Below is a small trained network, with its code and all its weights. Each question gives an input and a class and asks what happens when units are switched off, that is, made to give their printed mean instead of their output.

import numpy as np


def w(rows, s, z=0):
    codes = np.array(rows[::2]) - 128.0
    scale = np.full(codes.shape[1], s)
    scale[-1] = z or s
    return codes * scale


def f(y):
    return y / 2 * (1 + np.tanh(0.7978845608 * (y + 0.044715 * y**3)))


def log_softmax(a):
    a = a - a.max(-1, keepdims=True)
    return a - np.log(np.exp(a).sum(-1, keepdims=True))


def net(x, mask):
    res = np.array(x, float).reshape(1, 2) / 4 @ E
    y = f(res @ A[0][:, :-1].T + A[0][:, -1])
    res = res + np.where(mask, y, B[0][:, -1]) @ B[0][:, :-1]
    return log_softmax(res[-1] @ U[:, :-1].T + U[:, -1])


A, B = {}, {}
E = w([
[84,101,104,8,112,108,61],'x0',
[216,216,168,84,215,153,43],'x1',
],0.011)
A[0] = w([
[134,59,57,48,131,143,51,11],'neuron 0',
[171,142,212,107,131,122,99,1],'neuron 1',
[155,157,180,78,179,104,125,21],'neuron 2',
[100,1,91,34,228,52,42,75],'neuron 3',
[151,129,161,88,208,142,124,13],'neuron 4',
[125,196,115,67,184,134,103,222],'neuron 5',
[135,118,189,90,198,168,83,27],'neuron 6',
[128,124,25,96,109,31,212,19],'neuron 7',
],0.0085,0.004)
B[0] = w([
[189,60,115,196,156,146,203,196],'neuron 0',
[141,97,64,155,123,75,28,169],'neuron 1',
[103,86,60,138,99,57,88,184],'neuron 2',
[207,50,162,130,191,158,151,243],'neuron 3',
[102,64,77,161,120,83,57,178],'neuron 4',
[121,178,135,21,130,94,121,254],'neuron 5',
[90,55,83,139,101,87,84,197],'neuron 6',
[108,151,17,105,97,12,73,186],'neuron 7',
],0.011,0.007)
U = w([
[7,117,113,93,89,75,45,4],'0',
[178,97,207,193,241,182,148,174],'1',
[59,133,254,65,177,223,128,230],'2',
],0.0089,0.0039)

Each question gives the input, the list of numbers given to net, and the class t.
The units are the neurons (one row each of A and B). Each row of codes is followed by its name. A weight is (code - 128) times the scale printed after its matrix; where a second scale follows, it is the last column's (A, B and U).
mask holds one flag per neuron, in row order. A switched-off neuron (its flag False) gives its mean, the last column of its row in B, instead of its output. The means were averaged over made-up inputs and are rounded, as every weight is.
A unit's drop is (log p(t) with every unit on - log p(t) with that unit switched off) / (log p(t) with every unit on - log p(t) with every unit switched off).
The circuit of an input: a set's keep is (log p(t) with only the set's units on - log p(t) with every unit switched off) / (log p(t) with every unit on - log p(t) with every unit switched off). Starting from all 8 units, units are removed one at a time, each time the one whose removal leaves the highest keep (on an exact tie, the one counted first), for as long as the keep stays at least 0.8.
circuit, biggest first: the units of the circuit, biggest drop first
top k neurons: the k neurons with the biggest drops, biggest first
drop when u is switched off: that unit's drop, to one decimal
input [-2,4], class 0: top neuron -> neuron 3
input [6,5], class 1: top 2 neurons -> neuron 3; neuron 0
input [-3,-2], class 2: circuit, biggest first -> neuron 0; neuron 1; neuron 2
input [8,7], class 1: top 3 neurons -> neuron 3; neuron 0; neuron 7
input [1,-3], class 2: top 2 neurons -> neuron 2; neuron 6
input [-4,4], class 0: top 2 neurons -> neuron 3; neuron 0
input [3,3], class 2: top 2 neurons -> neuron 7; neuron 5
input [-3,6], class 0: drop when neuron 6 is switched off -> 0.0
input [-7,8], class 0: drop when neuron 1 is switched off -> 0.0
input [-2,-2], class 2: drop when neuron 6 is switched off -> 0.1
